Below are the code and all the weights of a small trained network. Each question names an input and a class and asks about switching units off, where a switched-off unit gives its printed mean instead of its output.

import numpy as np


def w(rows, s, z=0):
    codes = np.array(rows[::2]) - 128.0
    scale = np.full(codes.shape[1], s)
    scale[-1] = z or s
    return codes * scale


def f(y):
    return np.maximum(y, 0)


def log_softmax(a):
    a = a - a.max(-1, keepdims=True)
    return a - np.log(np.exp(a).sum(-1, keepdims=True))


def net(x, mask):
    res = np.array(x, float).reshape(1, 8) / 4 @ E
    y = f(res @ A[0][:, :-1].T + A[0][:, -1])
    res = res + np.where(mask, y, B[0][:, -1]) @ B[0][:, :-1]
    return log_softmax(res[-1] @ U[:, :-1].T + U[:, -1])


A, B = {}, {}
E = w([
[146,75,139,118,146,41,195,124],'x0',
[59,167,134,182,132,133,165,26],'x1',
[125,88,254,62,176,112,47,103],'x2',
[151,58,114,65,143,78,95,100],'x3',
[164,138,72,150,59,170,118,164],'x4',
[164,136,191,107,211,147,143,61],'x5',
[174,168,147,136,170,182,214,68],'x6',
[36,176,197,62,141,167,158,111],'x7',
],0.0069)
A[0] = w([
[116,247,185,81,85,222,1,216,98],'N1',
[100,156,168,101,121,230,134,88,97],'N2',
[163,201,153,60,124,203,58,170,171],'N3',
[237,147,161,52,142,166,100,90,238],'N4',
[153,151,183,97,79,203,75,190,139],'N5',
[160,206,59,181,145,169,167,61,255],'N6',
[6,116,161,143,149,137,207,124,212],'N7',
[120,98,168,171,145,112,46,114,6],'N8',
[112,80,187,5,200,94,100,103,75],'N9',
],0.0073,0.002)
B[0] = w([
[36,74,109,181,136,151,223,161,227],'N1',
[113,201,183,97,104,143,121,108,212],'N2',
[141,59,126,208,101,61,196,117,199],'N3',
[116,95,155,163,163,44,174,161,224],'N4',
[127,156,109,195,142,76,95,105,186],'N5',
[160,204,98,189,137,145,199,164,251],'N6',
[138,228,131,11,1,192,47,136,235],'N7',
[64,62,63,86,128,54,27,153,157],'N8',
[199,75,154,101,203,99,127,109,255],'N9',
],0.0081,0.0068)
U = w([
[98,179,126,155,125,164,196,87,103],'0',
[174,62,118,244,189,89,255,144,212],'1',
[162,85,177,64,188,123,96,84,3],'2',
[127,77,71,137,77,93,83,191,178],'3',
],0.0088,0.004)

Each question gives the input, the list of numbers given to net, and the class t.
The units are the neurons (one row each of A and B). Each row of codes is followed by its name. A weight is (code - 128) times the scale printed after its matrix; where a second scale follows, it is the last column's (A, B and U).
mask holds one flag per neuron, in row order. A switched-off neuron (its flag False) gives its mean, the last column of its row in B, instead of its output. The means were averaged over made-up inputs and are rounded, as every weight is.
A unit's drop is (log p(t) with every unit on - log p(t) with that unit switched off) / (log p(t) with every unit on - log p(t) with every unit switched off).
The circuit of an input: a set's keep is (log p(t) with only the set's units on - log p(t) with every unit switched off) / (log p(t) with every unit on - log p(t) with every unit switched off). Starting from all 9 units, units are removed one at a time, each time the one whose removal leaves the highest keep (on an exact tie, the one counted first), for as long as the keep stays at least 0.8.
units of the circuit, in order: the units of the circuit, biggest drop first
unit that matters most: the unit with the biggest drop
top k neurons: the k neurons with the biggest drops, biggest first
drop when u is switched off: that unit's drop, to one decimal
input [4,3,-3,1,-4,7,-2,8], class 2: unit that matters most : N9
input [-7,-3,-6,6,-1,5,-4,6], class 1: top 3 neurons : (N7; N3; N1)
input [6,-7,4,-6,-6,1,-3,0], class 2: units of the circuit, in order : (N6; N1)
input [-6,-2,7,8,-5,-6,-4,4], class 1: units of the circuit, in order : (N1; N7)
input [5,-3,3,-1,-2,4,-7,-2], class 2: units of the circuit, in order : (N9; N6)
input [5,-2,-4,-7,-5,-2,1,1], class 3: units of the circuit, in order : (N7; N1)
input [-4,-8,8,7,-3,5,5,-1], class 1: top 2 neurons : (N4; N3)
input [-5,2,7,3,0,-2,7,-1], class 1: top 3 neurons : (N7; N4; N3)
input [-8,8,5,-1,3,-7,-4,-1], class 1: top 4 neurons : (N1; N7; N3; N5)
input [-8,-7,5,-1,4,-8,-7,3], class 1: top 3 neurons : (N1; N3; N7)
input [-4,-7,2,-1,0,-3,-2,8], class 1: top 2 neurons : (N1; N3)
input [5,7,3,8,-3,8,-4,-7], class 2: top 3 neurons : (N6; N1; N8)
input [8,4,1,-3,-6,-3,-3,3], class 3: top 2 neurons : (N7; N2)
input [8,6,-7,2,-5,-5,3,-1], class 0: unit that matters most : N7
input [3,0,3,-7,-5,5,-4,5], class 2: top 2 neurons : (N9; N6)
input [-3,3,-2,-1,6,-4,-8,2], class 1: top 2 neurons : (N7; N1)
input [8,7,-4,2,-8,-5,3,-3], class 0: drop when N7 is switched off : 0.4
input [5,6,1,0,-8,-7,-6,6], class 2: drop when N6 is switched off : 0.2
input [7,0,-6,-8,6,3,-7,1], class 0: drop when N4 is switched off : 0.4
input [-8,4,6,-4,-1,4,4,1], class 1: unit that matters most : N3
input [5,4,2,0,0,7,-4,0], class 2: drop when N1 is switched off : 0.1
